Below is a small trained network, with its code and all its weights. Each question gives an input and a class and asks what happens when units are switched off, that is, made to give their printed mean instead of their output.

import numpy as np


def w(rows, s, z=0):
    codes = np.array(rows[::2]) - 128.0
    scale = np.full(codes.shape[1], s)
    scale[-1] = z or s
    return codes * scale


def norm(h):
    return h / np.sqrt((h * h).mean(-1, keepdims=True) + 1e-5)


def f(y):
    return np.maximum(y, 0)


def log_softmax(a):
    a = a - a.max(-1, keepdims=True)
    return a - np.log(np.exp(a).sum(-1, keepdims=True))


def net(x, mask):
    res = np.array(x, float).reshape(1, 3) / 4 @ E
    u = 0
    for l in range(2):
        y = f(norm(res) @ A[l][:, :-1].T + A[l][:, -1])
        res = res + np.where(mask[u : u + 11], y, B[l][:, -1]) @ B[l][:, :-1]
        u += 11
    return log_softmax(norm(res)[-1] @ U[:, :-1].T + U[:, -1])


A, B = {}, {}
E = w([
[65,191,225,224,43,253,32,142],'x0',
[84,10,35,105,168,175,3,156],'x1',
[106,107,236,21,230,201,150,181],'x2',
],0.0019)
A[0] = w([
[150,107,25,171,77,84,110,114,111],'0.n1',
[169,48,42,96,174,100,124,125,142],'0.n2',
[113,152,176,73,203,165,167,121,107],'0.n3',
[205,177,163,108,147,51,184,100,129],'0.n4',
[136,214,219,151,106,115,119,82,104],'0.n5',
[82,130,207,80,193,158,148,151,79],'0.n6',
[92,56,172,102,194,153,141,162,126],'0.n7',
[139,248,206,91,94,99,207,75,68],'0.n8',
[233,51,98,166,101,255,125,67,1],'0.n9',
[69,96,166,149,86,201,53,167,137],'0.n10',
[122,158,124,187,26,120,108,115,104],'0.n11',
],0.0029,0.0078)
B[0] = w([
[127,132,189,105,143,101,113,99,209],'0.n1',
[77,158,155,153,138,149,143,117,254],'0.n2',
[137,134,139,108,127,85,83,120,180],'0.n3',
[83,76,142,158,118,114,145,153,228],'0.n4',
[117,103,63,119,120,140,137,166,191],'0.n5',
[182,153,122,79,150,85,72,131,162],'0.n6',
[140,151,143,134,131,76,94,99,204],'0.n7',
[176,71,156,195,92,88,203,176,184],'0.n8',
[109,111,124,58,253,118,166,85,128],'0.n9',
[115,151,87,123,144,124,162,149,248],'0.n10',
[117,152,150,66,160,104,117,118,184],'0.n11',
],0.0061,0.0027)
A[1] = w([
[130,164,131,149,102,217,116,141,73],'1.n1',
[129,40,118,116,118,88,132,176,122],'1.n2',
[109,3,72,125,163,162,65,120,103],'1.n3',
[177,170,48,102,141,78,138,166,117],'1.n4',
[171,107,173,66,168,163,131,158,75],'1.n5',
[126,51,54,93,168,102,153,100,73],'1.n6',
[191,118,110,96,158,96,220,93,113],'1.n7',
[157,131,84,162,88,81,99,57,67],'1.n8',
[135,121,95,179,70,86,120,81,131],'1.n9',
[102,85,75,148,144,163,168,172,97],'1.n10',
[197,80,156,196,62,208,90,69,3],'1.n11',
],0.0064,0.0073)
B[1] = w([
[98,127,31,115,121,163,131,62,163],'1.n1',
[97,146,138,119,182,126,111,82,214],'1.n2',
[186,109,185,186,68,74,236,146,238],'1.n3',
[57,99,176,141,186,104,128,80,166],'1.n4',
[226,170,108,94,112,125,43,157,169],'1.n5',
[93,181,70,152,59,215,107,135,192],'1.n6',
[133,144,70,158,53,212,81,144,239],'1.n7',
[209,180,178,17,204,138,33,239,180],'1.n8',
[154,106,152,73,172,142,117,146,251],'1.n9',
[139,115,162,93,159,83,64,102,155],'1.n10',
[150,53,197,98,206,83,58,1,128],'1.n11',
],0.0068,0.003)
U = w([
[238,188,191,6,176,104,9,219,147],'0',
[191,73,201,249,15,64,252,189,159],'1',
[12,207,2,149,50,252,88,105,108],'2',
[24,68,211,111,241,32,120,27,176],'3',
[205,24,96,91,211,174,178,29,3],'4',
[202,21,97,82,201,174,178,26,3],'5',
],0.011)

Each question gives the input, the list of numbers given to net, and the class t.
The units are the neurons (one row each of A and B). Each row of codes is followed by its name. A weight is (code - 128) times the scale printed after its matrix; where a second scale follows, it is the last column's (A, B and U).
mask holds one flag per neuron, layer by layer. A switched-off neuron (its flag False) gives its mean, the last column of its row in B, instead of its output. The means were averaged over made-up inputs and are rounded, as every weight is.
A unit's drop is (log p(t) with every unit on - log p(t) with that unit switched off) / (log p(t) with every unit on - log p(t) with every unit switched off).
The circuit of an input: a set's keep is (log p(t) with only the set's units on - log p(t) with every unit switched off) / (log p(t) with every unit on - log p(t) with every unit switched off). Starting from the 12 units with the biggest drops (on a tie, the unit counted first), units are removed one at a time, each time the one whose removal leaves the highest keep (on an exact tie, the one counted first), for as long as the keep stays at least 0.8.
units of the circuit, in order: the units of the circuit, biggest drop first
unit that matters most: the unit with the biggest drop
k most important neurons: the k neurons with the biggest drops, biggest first
top k neurons in layer l: the k neurons of layer l with the biggest drops, biggest first
drop of u: that unit's drop, to one decimal
input [-8,-2,-4], class 2: units of the circuit, in order : [1.n7]
input [6,-4,0], class 2: 2 most important neurons : [1.n1; 1.n3]
input [-3,3,0], class 3: top 4 neurons in layer 0 : [0.n2; 0.n5; 0.n10; 0.n4]
input [8,8,0], class 1: 2 most important neurons : [1.n3; 0.n2]
input [8,8,-2], class 1: top 3 neurons in layer 1 : [1.n3; 1.n7; 1.n6]
input [4,-3,-2], class 2: 2 most important neurons : [0.n7; 1.n3]
input [0,0,0], class 3: 4 most important neurons : [1.n7; 0.n7; 0.n2; 1.n8]
input [6,2,5], class 2: top 3 neurons in layer 0 : [0.n1; 0.n10; 0.n11]
input [1,-3,-4], class 0: 2 most important neurons : [0.n2; 0.n10]
input [-6,4,-5], class 2: top 2 neurons in layer 1 : [1.n6; 1.n7]
input [1,-3,-3], class 3: top 4 neurons in layer 1 : [1.n2; 1.n3; 1.n8; 1.n5]
input [-4,2,-7], class 0: drop of 1.n8 : 0.1
input [-1,6,-4], class 1: drop of 1.n3 : 2.1
input [4,-3,-5], class 0: drop of 0.n7 : 0.0
input [-4,5,2], class 1: unit that matters most : 1.n3
